Here is a tiny trained network, its code and every weight. The questions are about switching its units off for an input and a target symbol, where a switched-off unit gives its printed mean instead of its output.

import numpy as np


def w(rows, s, z=0):
    codes = np.array(rows[::2]) - 128.0
    scale = np.full(codes.shape[1], s)
    scale[-1] = z or s
    return codes * scale


def f(y):
    return np.maximum(y, 0)


def softmax(a):
    e = np.exp(a - a.max(-1, keepdims=True))
    return e / e.sum(-1, keepdims=True)


def log_softmax(a):
    a = a - a.max(-1, keepdims=True)
    return a - np.log(np.exp(a).sum(-1, keepdims=True))


def net(x, mask):
    ids = ['αγδεζηθλμξστφψω'.index(c) for c in x.split()]
    T = len(ids)
    res = E[ids] + P[:T]
    u = 0
    for l in range(2):
        r = res
        for j in range(2):
            rows = slice(3 * j, 3 * j + 3)
            q, k, v = (r @ M[l][rows].T for M in (Q, K, V))
            z = softmax(np.where(np.tri(T) > 0, q @ k.T / 3**0.5, -1e9)) @ v
            o = O[l][rows]
            res = res + np.where(mask[u + j], z, o[:, -1]) @ o[:, :-1]
        u += 2
        y = f(res @ A[l][:, :-1].T + A[l][:, -1])
        res = res + np.where(mask[u : u + 4], y, B[l][:, -1]) @ B[l][:, :-1]
        u += 4
    return log_softmax(res[-1] @ U[:, :-1].T + U[:, -1])


Q, K, V, O, A, B = {}, {}, {}, {}, {}, {}
E = w([
[91,147,241],'α',
[34,174,97],'γ',
[84,107,123],'δ',
[118,33,125],'ε',
[88,104,31],'ζ',
[11,141,174],'η',
[77,105,103],'θ',
[34,90,181],'λ',
[61,130,115],'μ',
[43,169,52],'ξ',
[86,60,49],'σ',
[254,162,79],'τ',
[163,2,205],'φ',
[128,84,211],'ψ',
[69,103,96],'ω',
],0.0055)
P = w([
[69,162,142],'0',
[93,3,114],'1',
[108,54,116],'2',
[125,42,95],'3',
[109,39,119],'4',
[106,68,85],'5',
[100,57,72],'6',
],0.0043)
Q[0] = w([
[78,101,203],'0.h0',
[137,125,118],'0.h0',
[113,130,148],'0.h0',
[150,188,159],'0.h1',
[106,132,253],'0.h1',
[154,205,134],'0.h1',
],0.031)
K[0] = w([
[105,79,176],'0.h0',
[130,157,109],'0.h0',
[120,103,137],'0.h0',
[116,93,190],'0.h1',
[3,95,119],'0.h1',
[137,82,193],'0.h1',
],0.031)
V[0] = w([
[80,122,235],'0.h0',
[105,96,191],'0.h0',
[115,219,132],'0.h0',
[77,152,56],'0.h1',
[158,86,202],'0.h1',
[2,53,112],'0.h1',
],0.012)
O[0] = w([
[56,149,42,165],'0.h0',
[104,134,56,168],'0.h0',
[64,150,186,67],'0.h0',
[185,200,126,177],'0.h1',
[78,47,108,101],'0.h1',
[207,136,9,254],'0.h1',
],0.012,0.0068)
A[0] = w([
[194,105,193,5],'0.n0',
[232,33,162,77],'0.n1',
[119,123,216,158],'0.n2',
[133,147,255,94],'0.n3',
],0.0077,0.0021)
B[0] = w([
[34,75,33,137],'0.n0',
[1,225,84,252],'0.n1',
[170,101,40,141],'0.n2',
[135,117,15,142],'0.n3',
],0.0058,0.002)
Q[1] = w([
[147,155,82],'1.h0',
[96,116,160],'1.h0',
[181,77,139],'1.h0',
[92,102,55],'1.h1',
[80,118,2],'1.h1',
[99,96,124],'1.h1',
],0.033)
K[1] = w([
[96,96,166],'1.h0',
[161,140,99],'1.h0',
[139,93,85],'1.h0',
[111,123,205],'1.h1',
[86,131,251],'1.h1',
[156,111,165],'1.h1',
],0.03)
V[1] = w([
[74,52,177],'1.h0',
[104,109,145],'1.h0',
[67,164,143],'1.h0',
[38,251,188],'1.h1',
[75,115,72],'1.h1',
[205,134,194],'1.h1',
],0.019)
O[1] = w([
[177,108,194,10],'1.h0',
[146,119,144,90],'1.h0',
[166,105,103,114],'1.h0',
[177,23,4,80],'1.h1',
[192,149,135,224],'1.h1',
[42,107,126,9],'1.h1',
],0.022,0.015)
A[1] = w([
[2,30,137,19],'1.n0',
[213,70,204,2],'1.n1',
[188,72,72,246],'1.n2',
[193,145,80,56],'1.n3',
],0.011,0.0027)
B[1] = w([
[233,156,89,148],'1.n0',
[120,116,4,214],'1.n1',
[53,136,184,237],'1.n2',
[139,57,201,254],'1.n3',
],0.014,0.038)
U = w([
[116,56,145,6],'α',
[11,113,167,83],'γ',
[114,151,181,189],'δ',
[137,224,251,88],'ε',
[127,196,3,2],'ζ',
[120,125,252,113],'η',
[96,155,137,253],'θ',
[193,156,235,96],'λ',
[76,131,180,212],'μ',
[41,94,7,71],'ξ',
[2,217,121,140],'σ',
[134,166,150,222],'τ',
[212,233,126,7],'φ',
[241,103,93,185],'ψ',
[98,161,117,205],'ω',
],0.0033,0.0061)

Each question gives the input, a string of symbols that net reads in full, and the target symbol t.
The units are the heads (3 rows each of Q, K, V and O) and the neurons (one row each of A and B). Each row of codes is followed by its name. A weight is (code - 128) times the scale printed after its matrix; where a second scale follows, it is the last column's (O, A, B and U).
mask holds one flag per unit, layer by layer, with each layer's heads first. A switched-off unit (its flag False) gives its mean, the last column of its rows in O or B, instead of its output. The means were averaged over made-up inputs and are rounded, as every weight is.
A unit's drop is (log p(t) with every unit on - log p(t) with that unit switched off) / (log p(t) with every unit on - log p(t) with every unit switched off).
The circuit of an input: a set's keep is (log p(t) with only the set's units on - log p(t) with every unit switched off) / (log p(t) with every unit on - log p(t) with every unit switched off). Starting from all 12 units, units are removed one at a time, each time the one whose removal leaves the highest keep (on an exact tie, the one counted first), for as long as the keep stays at least 0.8.
units of the circuit, in order: the units of the circuit, biggest drop first
top k neurons: the k neurons with the biggest drops, biggest first
top k neurons in layer l: the k neurons of layer l with the biggest drops, biggest first
heads that matter: for each layer, one digit per head in row order, 1 if its drop is at least 0.15 and else 0, layers parted by /
input φ ξ ξ ξ ψ ψ η, target φ: top 2 neurons	[1.n1 1.n2]
input ξ ε ω θ, target ξ: units of the circuit, in order	[0.h0 1.h1]
input φ ψ ω ψ, target φ: top 3 neurons in layer 1	[1.n1 1.n2 1.n3]
input λ ψ ψ ψ, target λ: heads that matter	11 / 01
input ζ ψ γ σ ξ α ξ, target ζ: heads that matter	11 / 11
input η ψ λ ψ, target η: top 2 neurons	[1.n2 1.n3]
input σ σ γ, target σ: units of the circuit, in order	[1.h1 1.n3 0.h0]
input τ ξ ψ, target ψ: heads that matter	11 / 10
input ψ δ σ σ ψ ψ η, target ψ: heads that matter	11 / 11
input ψ σ τ σ, target σ: units of the circuit, in order	[1.h1 0.h0]
input ε σ γ ζ ψ α, target ε: units of the circuit, in order	[1.h1 0.h1]
input ψ δ ψ ζ ξ, target ψ: units of the circuit, in order	[0.h0 0.h1 1.h1]
input ε σ σ ψ ψ ψ, target ε: units of the circuit, in order	[1.h1 1.n1]
input η ψ ψ ψ ε σ σ, target η: units of the circuit, in order	[0.h0 1.n2 1.h1 1.n3]
input α ε μ ζ α ξ, target α: top 2 neurons in layer 1	[1.n2 1.n3]
input σ σ φ ε δ, target σ: units of the circuit, in order	[1.h1 1.n3]
input σ ψ ψ ψ ξ ω, target σ: units of the circuit, in order	[1.h1 1.n3]
input ε σ σ ξ φ ψ, target ε: units of the circuit, in order	[1.h1]
input ζ ψ ψ φ ψ ψ, target ζ: top neuron	[1.n0]
input ψ σ ψ δ, target ψ: units of the circuit, in order	[0.h1 0.h0 1.h1]
input λ ε ε ε ζ σ σ, target λ: top 2 neurons	[1.n3 1.n1]
input η ψ ξ σ ε ξ, target η: top neuron	[1.n2]
input σ σ η η ω σ, target σ: units of the circuit, in order	[1.h1 1.n3 0.h0]
input ζ ε ω ζ, target ζ: top 3 neurons	[1.n0 1.n3 1.n2]
input σ ψ φ σ θ φ, target σ: heads that matter	00 / 11
input σ ψ σ ξ ξ, target σ: units of the circuit, in order	[1.h1 1.n3]
input α σ φ σ ε, target α: top 3 neurons	[1.n2 1.n3 1.n1]
input λ σ σ α ψ ξ ψ, target λ: units of the circuit, in order	[0.h0 0.h1 1.h1 1.n3]
